Each row of numbers stands for one object and depends on some of the facts below. Use the named rows to name the rest.

Known rows:
70, -124, -81, -106, 50, 561, -303, 191, 162, -66, 34, 344, 119, -1, 247, -136, 111, 310, -209, 33, 249, -39, -1, 33, 8, 155, 197, -212 : busir
-162, 144, 42, -153, -67, -28, 9, 84, 83, 302, 26, 78, 1, 102, 279, 21, -41, 40, 171, 75, 58, -192, 19, 179, 39, 112, -63, -237 : gramon
171, 80, 38, 120, -22, 88, 102, -92, -53, -274, -88, -21, -112, -228, -120, -109, 45, -397, 153, 101, -167, 174, 52, -9, 108, -16, -31, -284 : kimik
-241, 143, -170, 113, 94, -220, 147, -149, -10, -72, 67, -180, -131, 195, -189, 134, 341, 167, -222, -95, -117, -6, -65, -216, -118, -131, 166, 670 : klumu
-242, 190, -161, 90, 76, -213, 97, -199, -20, -101, 37, -152, -176, 181, -154, 132, 321, 192, -234, -69, -133, -23, -66, -224, -87, -96, 131, 659 : stagrugur
84, -156, 27, 53, 5, -26, 98, 22, -271, 185, 25, -71, 40, 200, 5, -69, -347, 82, -6, 76, 49, 91, 139, 144, 71, -84, -99, -41 : nafli
214, 33, 13, 70, 127, -345, 47, -204, -299, 4, 65, -111, -14, -59, 128, -182, -449, -143, 207, 35, -81, -42, -67, 136, -118, -8, -188, 91 : brabuk
159, 106, 93, 48, 21, 241, -160, 86, -55, -253, -84, 97, 100, -286, 48, -84, 90, -43, 45, -46, 22, 89, -98, 37, -59, 28, 0, -161 : rire
-226, 162, -169, 70, 87, -209, 132, -161, -28, -106, 24, -211, -115, 179, -171, 110, 309, 162, -183, -85, -107, -29, -59, -194, -86, -103, 128, 662 : matrun
-97, -243, 183, -208, -203, 93, 45, 153, 107, 36, 73, 158, 40, 97, 151, -150, 77, 26, -60, 110, -9, -86, -18, 17, 295, 172, -64, -94 : stoni
-113, -240, 412, -158, -438, 373, 94, 500, 105, 56, -115, -54, 118, 278, -50, -65, 171, 143, -184, 106, 15, 65, 109, -94, 342, -183, 11, -251 : kofan
303, 269, -65, 98, 47, -228, -258, -85, -89, 154, -79, -116, 2, -15, -78, -12, -323, -226, 74, -265, 46, 13, -17, 10, -243, -111, -153, -177 : sosar
73, 248, -306, -91, 119, 510, -343, -1, 168, 70, -34, 289, -3, 125, 256, -123, 83, 234, -102, -101, 291, -30, 20, 96, -37, 97, 123, -350 : lemar
-241, 160, -192, 120, 88, -218, 111, -183, 2, -79, 67, -195, -107, 203, -192, 135, 290, 210, -189, -88, -87, -27, -76, -220, -123, -77, 157, 664 : grudor
-214, 145, -276, -1, 61, -308, 101, -273, -56, -168, 104, -189, -149, 166, -12, 13, 233, 182, -178, -41, -162, -114, -131, -129, -118, -56, 170, 716 : drotis
231, -692, 148, -154, -125, -95, -177, 83, -27, -126, 39, 68, 158, 22, 80, -270, -262, 97, -335, 37, -117, -92, 15, -129, 156, 31, -11, 97 : rino
-33, -72, -83, -159, -97, 131, 17, 4, 193, 138, -69, 111, -65, 54, 110, -15, -51, -16, 31, 83, 41, -132, 70, 78, 91, 110, 57, -325 : novom
49, 23, 122, 20, -119, -43, -55, 24, 80, -119, -115, 36, 89, -281, 66, 8, 9, -182, 142, -74, -44, -9, -106, -18, -171, -42, -115, -140 : mirek
-113, 24, 68, -270, -212, -325, -7, 29, 357, 307, -123, 25, -100, 13, 88, 104, -133, -138, 245, 48, -8, -288, -18, 13, -33, 109, -102, -336 : greres
206, -72, 2, -30, -44, -134, -117, 110, -27, -102, 33, 25, 85, -113, -89, -32, -192, -121, 55, -14, 5, 42, 4, -113, 129, -4, -70, -114 : flale

How the objects are related:
φ (each to the one after it):
fluklos φ luklis φ visti φ seke φ busir φ fleger
drikluk φ gramon φ pekam φ rire φ raplu φ stoni
senol φ ragren
floplik φ zavedo φ skuzo φ pleskon
guzan φ klunas φ vobak φ flale
belo φ drupu φ drise φ drebro φ pumus φ skimos φ kofan φ drenur
stosak φ kodrumu φ fistos φ nasove φ kese φ pekun φ venidral
lozur φ matubrem φ stasu φ napo
nulinen φ listu φ nafli φ dretran
zubra φ runako φ suklu
drozuge φ vodotrik φ brikikun φ fifirak φ paflo φ plesir
siste φ radris
stezem φ lape φ bruvu φ truni φ baluk φ skaplu
plidi φ greres φ trapluk φ grisugu φ lufli
meklek φ guklubu φ novom φ rezan φ pogegik
grutro φ brabuk φ leba φ tremu φ plozi φ pebur φ zavek φ zeskir
dazi φ dobe φ luzim φ truba φ meplu φ zokle φ potrum φ zuskir φ trevedur
sosar φ nafla
grutim φ rupes φ zagrus φ suna φ skoflil φ sekle φ brutrul φ rino
kala φ plevur φ kimik
skastol φ lemar
[leba plozi zeskir pebur brabuk zavek tremu grutro] Ω devun
[novom pogegik guklubu meklek rezan] Ω fezon
[fifirak vodotrik plesir drozuge brikikun paflo] Ω zesum
[nafla sosar] Ω taskam
[lemar skastol] Ω tiklum
[skimos kofan belo drise drenur drupu pumus drebro] Ω plitakem
[pleskon skuzo floplik zavedo] Ω matrun
[brutrul rupes sekle zagrus suna rino skoflil grutim] Ω drotis
[kese venidral pekun stosak nasove fistos kodrumu] Ω tutak
[fluklos busir seke luklis fleger visti] Ω plilun
[raplu drikluk rire gramon stoni pekam] Ω brebrogrek
[suklu zubra runako] Ω stagrugur
[truba meplu trevedur luzim zokle zuskir dobe dazi potrum] Ω seko
[stasu lozur napo matubrem] Ω kotal
[zego] Ω roflan
[senol ragren] Ω trisefar
[flale guzan klunas vobak] Ω grigri
[dretran nulinen nafli listu] Ω bupe
[radris siste] Ω tiduki
[truni lape stezem baluk skaplu bruvu] Ω tege
[lufli greres trapluk grisugu plidi] Ω gasos
[klaklar] Ω reki
[rakles] Ω klunum
[lugu] Ω griplek
[kimik plevur kala] Ω klumu
[skopi] Ω treflak
[triklaba] Ω grudor
[grafla] Ω nuklada
[mirek] Ω zapar
γ ragren <- novom plesir mirek
γ klunum <- lemar skopi dobe rezan sosar
γ zubra <- skimos
γ tutak <- pleskon rupes fleger pumus plevur
γ trisefar <- brutrul dretran zubra paflo
γ seko <- raplu rino
γ treflak <- busir drozuge
γ brebrogrek <- truba seke
γ plevur <- stasu
γ matrun <- zeskir
γ trapluk <- pogegik
γ nuklada <- senol napo
γ bupe <- flale fistos
γ fezon <- floplik
γ klunas <- venidral drenur zokle bruvu listu
γ zagrus <- pekun grutim
γ nafla <- sekle kimik
γ guklubu <- luzim skoflil
γ pumus <- lufli
γ plilun <- guzan
γ tiklum <- belo
γ tege <- lozur
γ plitakem <- rire
γ grigri <- greres lugu zuskir
γ nasove <- suna
γ zavedo <- drupu nulinen meklek skaplu
γ roflan <- brikikun
γ zego <- guklubu
γ zesum <- stezem plidi
γ rakles <- triklaba runako
γ zapar <- matubrem
γ reki <- nasove
γ griplek <- visti
γ taskam <- potrum
[leba pebur drikluk flale floplik trevedur lufli belo lozur rakles luklis skoflil tremu matubrem bruvu potrum] χ d
[novom lemar skimos skuzo brutrul kese suklu busir zeskir radris venidral truni kofan pekun guzan zagrus stosak vodotrik drenur greres zubra klunas napo brikikun zokle siste fleger gramon stezem zuskir baluk skopi triklaba paflo dobe rezan visti fistos ragren runako pumus drebro stoni skastol listu] χ a
[fifirak fluklos stasu plesir brabuk lugu vobak grisugu dazi sosar] χ c
[plozi truba zego meplu sekle drozuge rino guklubu zavek nafli kodrumu] χ e
[nafla pleskon raplu pogegik senol dretran rupes luzim seke klaklar drise rire suna drupu nulinen kimik trapluk zavedo lape plidi meklek grutro nasove skaplu grafla grutim plevur kala pekam mirek] χ b
{leba kese dretran napo skoflil} ψ u
{fifirak stasu pebur dobe skaplu} ψ h
{plozi lemar busir truba pogegik pekun zagrus lape runako} ψ g
{pleskon kofan rupes rakles grutro matubrem bruvu kodrumu pekam} ψ i
{brutrul zubra} ψ p
{fluklos zuskir fistos} ψ w
{suklu zego sekle brabuk siste trapluk stezem pumus} ψ m
{zeskir guklubu skopi} ψ t
{drikluk guzan belo drozuge} ψ l
{flale paflo visti stoni} ψ n
{floplik luzim suna klunas ragren} ψ k
{venidral seke grisugu grutim} ψ o
{truni lufli drise lozur luklis gramon zavedo nasove grafla sosar plevur mirek} ψ f
{trevedur fleger drebro skastol} ψ q
{klaklar plesir nafli rezan dazi} ψ v
{rire kala} ψ s
{greres lugu vobak} ψ r
{kimik baluk} ψ j

Which object is each row?
No name comes twice in this set of rows, the named rows included.
158, 78, 32, 120, 159, 537, -353, 126, -27, -371, 13, 181, 204, -312, 115, -114, 197, 158, -76, -108, 133, 131, -107, 40, -78, 47, 111, -114	pogegik
119, -31, 81, 456, 417, -67, 69, -193, -259, 400, 81, -6, 81, -100, -302, 242, -203, -346, 87, -108, 196, 276, 222, 266, -92, 68, -260, -30	dazi
47, -634, 493, 144, 57, -231, -288, 283, 36, 3, 293, 281, 324, -244, -267, 67, 227, -293, -204, -108, 75, 159, 114, -147, 437, 217, -290, 214	trevedur
113, -113, 189, 11, -140, 128, -34, 18, 48, -272, -66, -51, 93, -268, -54, -54, 36, -154, 61, -69, -107, 42, -109, 13, -5, 35, -61, -154	raplu
8, 204, -297, -84, 184, 522, -284, 81, 108, 62, -19, 273, 27, -3, 272, -17, 40, 270, -54, 79, 275, -60, 19, 123, -45, 176, 175, -330	runako
-150, 98, -124, 177, 137, -474, 231, 46, 103, -219, 81, -170, -268, 174, -197, 68, 369, 359, -155, -28, 41, 10, -58, -74, -215, -122, 249, 475	tutak
171, -37, 227, 87, -172, -547, -126, 91, -30, 108, -117, -90, 88, -134, 12, 27, -323, -208, 102, -93, -56, -102, -21, -223, -189, -87, -233, 30	lugu
-20, 168, 217, 68, -81, -47, 2, 115, -115, -57, -33, 8, 198, -192, 160, 9, 114, -179, 156, -135, -52, 11, -125, 69, -98, -32, -175, -64	grafla
-58, 92, -215, -147, 244, 467, -226, 83, -9, -8, 150, 290, 86, 40, 482, -201, 35, 370, -47, 78, 206, -121, -49, 196, 35, 233, 109, -165	zagrus
141, 92, 330, 54, -30, -524, -64, 142, -116, 134, 5, -204, 63, -54, 14, 31, -345, -186, 183, -56, -74, -65, -83, -43, -80, -38, -288, 29	vobak
-74, -190, 66, -164, -135, 162, 49, 145, 39, 64, 74, 92, -29, 110, 136, -143, 79, 33, -83, 154, 13, -57, 49, 60, 274, 92, -24, -165	kese

The same objects again, as new rows of numbers:
Some objects and their rows:
-117, -238, 198, 123, 122, -234, -138, 180, 10, -86, 290, 271, 163, -294, -92, 451, -162, 534, -152, -145, -183, 352, 9, -331, 36, 3, -184, -140, -237, 19 : brabuk
-30, 40, 68, 213, -256, -321, -48, 150, -160, -51, -260, -92, 84, -218, 51, 373, -208, 216, -62, -32, 134, 39, 45, -108, 122, 19, 299, -202, 91, 148 : leba
-84, -23, 89, 207, -328, -280, 18, 144, -23, -70, -286, -51, 27, -141, 112, 316, -171, 158, -170, -25, 122, -11, 55, 2, 201, -33, 275, -206, 84, 151 : tremu
58, -198, -151, -211, 210, -16, -66, -147, -122, 164, 450, -19, -66, 126, 148, -235, 111, -77, 36, -118, 108, 6, 102, -29, -14, -16, -137, 236, -132, -208 : roflan
160, 95, 121, -43, -224, -144, 259, -233, -200, 20, -241, -60, -93, -67, 99, -208, -1, -119, -72, 153, 33, -45, 101, 37, 33, 40, 358, -25, -62, 45 : lozur
-6, 76, -163, -61, -57, -56, -127, -25, 11, -62, 125, 1, 11, -185, 73, 266, -31, -1, -32, -39, -4, 110, 19, 41, 117, 9, -164, -42, 88, -175 : nafli
86, 533, -189, -239, -139, 740, -250, -88, 514, -520, -546, 86, 38, 360, -386, 14, -43, -323, -151, 299, -39, 140, -530, 296, -124, -14, 311, -316, -389, -165 : trevedur
116, 115, 66, 48, -206, -195, 195, -208, -183, 55, -117, -113, -90, -27, 140, -91, -33, -180, 23, 162, 95, -95, -22, 141, 50, 45, 334, -90, -114, -39 : luklis
-74, 54, 35, 58, -227, -47, 187, -62, -22, 1, -267, -114, -166, 150, 203, -136, -52, -181, -224, 68, 193, -186, 54, 119, 112, 9, 357, -104, 75, -8 : lufli
24, 98, -236, 89, -27, 17, -179, 48, 41, -106, 17, -61, 39, -196, 6, 345, 33, -54, 175, -28, -61, 25, -35, 90, -26, 22, -292, 65, 291, -59 : trapluk
153, -138, 147, 61, 318, 169, -30, 188, -18, -57, 463, 289, 73, 102, 19, 143, 121, 311, -67, -197, -140, 202, 47, -180, -92, -59, -87, -90, -154, -149 : stasu
52, 17, -161, 222, -97, -10, -8, 21, -38, -65, -9, -68, 1, -104, 79, 182, 155, -147, 231, 10, -5, -30, -52, 79, -109, -40, -70, 83, 210, -8 : pekam
35, 27, -69, 65, -127, -37, 161, -126, -92, -61, -206, -67, -31, -289, 86, 2, 100, -123, 176, 172, -87, -11, 58, -40, -145, 10, -101, 160, 175, 63 : plidi
-65, 42, -2, 158, -181, -31, 269, -257, 107, -62, -25, -18, -146, -212, 115, 3, 109, -259, 121, 232, -115, -118, -118, 209, 45, 136, -153, -2, 155, -4 : lape
32, -201, -169, -182, 217, -65, -48, -118, -137, 169, 461, 6, -92, 114, 139, -230, 123, -67, 61, -150, 93, 3, 79, -1, -50, -30, -149, 204, -141, -213 : fezon
44, -215, -148, -190, 240, -30, -80, -152, -123, 186, 447, -17, -80, 134, 143, -255, 105, -109, 44, -120, 78, -10, 95, -37, -55, -26, -148, 234, -154, -227 : grudor
210, 127, 302, -43, 43, 12, 253, -73, -99, 96, -96, 64, 0, -6, -171, -260, 9, 80, 45, 97, -62, -67, 26, 43, 26, 2, 132, -85, 14, 122 : zubra
-295, -126, 214, 517, -344, -108, 436, 20, 237, -168, -257, 106, -185, -154, 171, 179, 52, -164, -111, 251, -108, -188, -38, 82, 107, 71, 18, -202, 266, 180 : suna
75, 71, 110, -52, 32, -143, 35, -40, -139, 147, 28, -178, 105, -1, -81, -25, -111, 70, 120, 35, -7, -108, -11, 18, 0, 4, 93, 2, -64, 100 : vodotrik
-205, -57, -166, 160, -128, 53, 12, 45, 68, -66, -195, -76, -112, -40, 153, 31, 60, -193, 38, 51, 74, -105, 20, 15, -73, -22, -77, 106, 271, 47 : raplu

Rows to name:
No name comes twice in this set of rows, the named rows included.
-174, 20, -190, 143, -139, 64, -62, 73, -15, 12, -165, -69, 31, -72, 134, 114, 30, -180, 105, 57, 21, -90, 78, -47, -84, -33, -50, 173, 321, 37	dretran
180, 31, -101, 51, -61, -60, -41, -44, -168, -102, 74, 27, -26, -163, 68, 160, 87, -18, 101, -38, 3, 150, 7, -13, -26, -17, 42, -5, 32, -87	kodrumu
-278, -214, 324, -123, 179, 21, 292, -102, -71, 119, 152, 342, 71, -122, 142, -314, 97, 17, -29, 104, -58, 36, 292, -285, -65, 18, 173, -58, -412, -88	sosar
87, 63, -207, -78, -15, 27, -206, 4, 22, -109, 80, 73, 10, -176, -8, 258, -14, 81, -13, -132, 45, 210, 2, 10, 80, 3, -177, 12, 76, -104	zego
82, -60, -156, 224, -45, 240, -50, 271, 108, -230, -132, 114, -187, 18, -5, 156, 277, -109, 145, -90, 102, 78, -77, 111, -102, 32, -162, 8, 388, 40	skaplu
-109, -186, 160, 193, -81, -204, -136, 325, 84, -66, -292, -58, -33, 36, -183, 164, -138, 301, -7, -144, 160, 41, -180, -62, 44, 82, 143, -241, -31, 311	kofan
-99, -14, 136, 92, -2, -47, -23, 290, 28, -82, -342, -240, 172, 25, -70, 298, -340, 523, -289, -365, -51, 104, -36, -105, -44, -3, -141, -249, 290, 211	pumus
37, -126, 56, 373, -246, -174, 108, 47, -29, -218, -261, 59, -10, -452, 46, 321, 22, 133, 127, 125, -87, 167, -34, -55, -91, -30, -25, -11, 178, 300	grutro
-213, 591, -43, 21, -135, 792, 173, -271, 566, -383, -418, 139, 210, 162, -168, 25, 31, -541, -72, 631, -424, -149, -315, 218, -242, -88, 120, -117, -195, -187	luzim
-23, 63, 6, -24, 29, -62, -137, 157, -30, 160, -63, -125, 132, 140, -49, -23, -158, 77, -23, -57, 75, -107, 63, -13, 30, -73, 68, 23, 45, 82	napo
-140, -182, -122, -285, 302, 75, -85, -68, -109, 190, 381, 78, -51, 10, 185, -298, 214, -155, 197, -159, 184, -36, 265, -26, -49, 13, -114, 112, -146, -221	klunum
59, -10, 101, 23, 50, 173, 183, 52, 61, -99, -190, -191, -103, 355, -17, -210, -23, 89, -201, -237, 22, -80, -154, 155, -63, 38, 7, -230, 184, 86	fleger

The same objects again, as new rows of numbers:
Some objects and their rows:
-249, 315, 487, -55, 97, 94, -202, -758, -67, -29, -162, -41, -17 : dobe
42, 47, 134, 16, -154, -161, 226, -32, -94, 51, -23, 124, -111 : ragren
-43, -25, 68, 70, -118, -128, -7, -52, 8, -37, 28, 122, -100 : triklaba
-25, 81, -26, 123, -126, -129, -272, -813, -344, 146, 17, -296, -53 : zuskir
-20, -34, 200, -19, -111, -102, 72, -41, 55, 55, 39, 243, -138 : stosak
-49, -28, 81, 55, -121, -118, 58, -52, 8, 32, 2, 128, -94 : suklu
-181, 212, 330, 181, -97, 82, 167, -62, 124, -135, -228, 97, -18 : lemar
-7, -266, 52, 343, 71, -237, 15, 13, 110, 45, -190, 15, -329 : pumus
-15, -273, -60, 92, -7, 359, -205, 23, -7, 4, 4, -97, 158 : skaplu
57, -223, 16, -120, 78, 223, 142, 154, 120, 298, -18, 176, 98 : grutro
65, -202, -124, 63, 0, 241, -34, 38, -40, 145, -49, -73, 156 : raplu
60, -13, 99, 72, 150, 119, -44, 14, 158, -168, 209, 3, -124 : stasu
30, -34, 11, -57, 43, -27, 60, -48, 96, 110, 79, 83, -41 : matubrem
59, -80, -67, 182, -13, -21, 29, -53, 51, 64, -1, -40, -77 : lufli
296, 76, 19, -12, -121, -50, -104, 1, 230, 168, -57, 29, -26 : bruvu
128, 33, 64, -124, 210, 301, -196, -578, -357, 242, -15, -392, 105 : meplu
-105, 159, -216, -109, 17, -213, 13, 300, 18, -253, 34, 26, 27 : devun
-73, 235, -213, -151, 86, -263, -28, 172, -70, -266, 25, -80, 29 : brebrogrek
-127, 261, -213, -189, 125, -286, -49, 172, -118, -283, -12, -93, 65 : treflak
-76, 167, -208, -68, 55, -231, 62, 297, 55, -242, 20, 13, 24 : drotis

Rows to name:
No name comes twice in this set of rows, the named rows included.
138, -4, -156, 198, -317, -162, -375, -128, 309, 118, -36, 1, -95	venidral
193, 128, 190, -11, -199, -158, -144, -13, 185, 105, -111, 113, -71	listu
67, -326, -91, 62, 308, 68, -54, 37, 48, 245, -208, -104, -38	pleskon
-61, 495, 97, -403, 281, -240, -260, -673, -528, -117, -84, -435, 105	seko
96, -99, -145, -272, 101, 91, 160, 8, 18, 424, -78, 72, 76	kala
272, 136, 182, 15, -239, -213, 76, 19, 54, 138, -145, 47, -106	klunas
61, 92, 41, 78, 13, 68, -231, -689, -337, 105, 33, -369, -19	potrum
-63, -136, -25, 281, -290, -82, -32, -49, 110, -15, 59, 90, -129	skimos
95, -145, 201, -33, 62, 330, 112, 204, -109, 87, -95, -19, 164	lape
212, 256, 246, 29, -173, -118, -473, -659, -187, 169, -145, -287, -87	zokle

